Here is a tiny trained network, its code and every weight. The questions are about switching its units off for an input and a class, where a switched-off unit gives its printed mean instead of its output.

import numpy as np


def w(rows, s, z=0):
    codes = np.array(rows[::2]) - 128.0
    scale = np.full(codes.shape[1], s)
    scale[-1] = z or s
    return codes * scale


def f(y):
    return np.maximum(y, 0)


def log_softmax(a):
    a = a - a.max(-1, keepdims=True)
    return a - np.log(np.exp(a).sum(-1, keepdims=True))


def net(x, mask):
    res = np.array(x, float).reshape(1, 4) / 4 @ E
    y = f(res @ A[0][:, :-1].T + A[0][:, -1])
    res = res + np.where(mask, y, B[0][:, -1]) @ B[0][:, :-1]
    return log_softmax(res[-1] @ U[:, :-1].T + U[:, -1])


A, B = {}, {}
E = w([
[164,172,56,88],'x0',
[180,186,200,86],'x1',
[129,132,124,155],'x2',
[250,48,132,144],'x3',
],0.013)
A[0] = w([
[160,105,169,137,131],'n0',
[152,128,136,135,105],'n1',
[147,93,151,141,122],'n2',
[83,116,109,105,132],'n3',
[144,142,132,121,94],'n4',
[221,171,195,129,20],'n5',
[133,131,131,145,101],'n6',
[135,129,174,125,131],'n7',
[192,178,51,103,113],'n8',
[147,138,115,107,83],'n9',
[76,62,224,149,254],'n10',
[94,124,102,121,153],'n11',
[126,250,205,123,112],'n12',
[77,112,184,150,155],'n13',
[94,130,118,131,185],'n14',
[71,129,129,138,160],'n15',
[143,153,159,123,150],'n16',
[136,148,165,142,141],'n17',
[119,135,142,126,90],'n18',
[139,102,128,143,76],'n19',
[104,187,78,119,167],'n20',
[157,106,163,134,163],'n21',
[182,148,179,128,104],'n22',
[101,82,145,128,120],'n23',
[90,129,156,144,167],'n24',
[193,78,124,136,126],'n25',
[77,140,115,125,182],'n26',
[107,144,113,136,164],'n27',
[113,138,137,132,92],'n28',
[139,53,85,134,119],'n29',
[112,126,109,108,46],'n30',
[133,106,161,130,80],'n31',
],0.021,0.0067)
B[0] = w([
[76,106,86,122,186],'n0',
[117,111,128,133,153],'n1',
[116,128,83,118,175],'n2',
[105,113,149,132,178],'n3',
[132,126,151,127,144],'n4',
[68,87,231,132,231],'n5',
[132,128,127,119,131],'n6',
[103,131,109,96,166],'n7',
[173,162,234,205,230],'n8',
[131,131,153,144,150],'n9',
[190,6,101,75,249],'n10',
[77,133,124,131,177],'n11',
[254,178,81,86,245],'n12',
[184,83,183,110,200],'n13',
[103,111,161,131,182],'n14',
[123,90,161,150,200],'n15',
[120,124,132,81,170],'n16',
[121,122,128,96,163],'n17',
[144,132,131,118,137],'n18',
[145,126,108,127,152],'n19',
[58,174,136,113,215],'n20',
[82,109,89,123,187],'n21',
[66,107,132,110,200],'n22',
[153,94,134,129,165],'n23',
[158,102,177,117,182],'n24',
[152,79,81,193,232],'n25',
[98,101,182,114,204],'n26',
[95,134,138,123,171],'n27',
[150,121,126,120,143],'n28',
[170,169,77,158,207],'n29',
[110,129,136,142,139],'n30',
[118,138,95,116,150],'n31',
],0.047,0.017)
U = w([
[142,12,208,162,243],'0',
[30,160,181,117,87],'1',
[234,49,49,168,143],'2',
[209,145,74,254,13],'3',
[252,95,105,76,200],'4',
[193,248,132,85,253],'5',
[80,24,124,92,14],'6',
],0.0087,0.0025)

Each question gives the input, the list of numbers given to net, and the class t.
The units are the neurons (one row each of A and B). Each row of codes is followed by its name. A weight is (code - 128) times the scale printed after its matrix; where a second scale follows, it is the last column's (A, B and U).
mask holds one flag per neuron, in row order. A switched-off neuron (its flag False) gives its mean, the last column of its row in B, instead of its output. The means were averaged over made-up inputs and are rounded, as every weight is.
A unit's drop is (log p(t) with every unit on - log p(t) with that unit switched off) / (log p(t) with every unit on - log p(t) with every unit switched off).
The circuit of an input: a set's keep is (log p(t) with only the set's units on - log p(t) with every unit switched off) / (log p(t) with every unit on - log p(t) with every unit switched off). Starting from the 12 units with the biggest drops (on a tie, the unit counted first), units are removed one at a time, each time the one whose removal leaves the highest keep (on an exact tie, the one counted first), for as long as the keep stays at least 0.8.
units of the circuit, in order: the units of the circuit, biggest drop first
top k neurons: the k neurons with the biggest drops, biggest first
drop of u: that unit's drop, to one decimal
input [-7,6,4,-6], class 4: units of the circuit, in order -> (n12)
input [4,6,5,-1], class 5: units of the circuit, in order -> (n12, n10)
input [1,-8,7,8], class 3: units of the circuit, in order -> (n10, n29)
input [1,-8,2,7], class 3: units of the circuit, in order -> (n10, n29)
input [-3,0,-2,6], class 2: top 2 neurons -> (n25, n29)
input [1,-1,-4,1], class 3: top 2 neurons -> (n10, n5)
input [7,-3,-8,-1], class 1: top 2 neurons -> (n12, n10)
input [5,4,7,-8], class 5: drop of n12 -> 0.9
input [-4,0,-3,4], class 2: drop of n20 -> 0.1
input [2,-6,5,3], class 3: drop of n0 -> 0.0
input [-4,2,-1,-6], class 4: drop of n12 -> 0.9
input [5,5,-4,0], class 5: top 2 neurons -> (n12, n10)
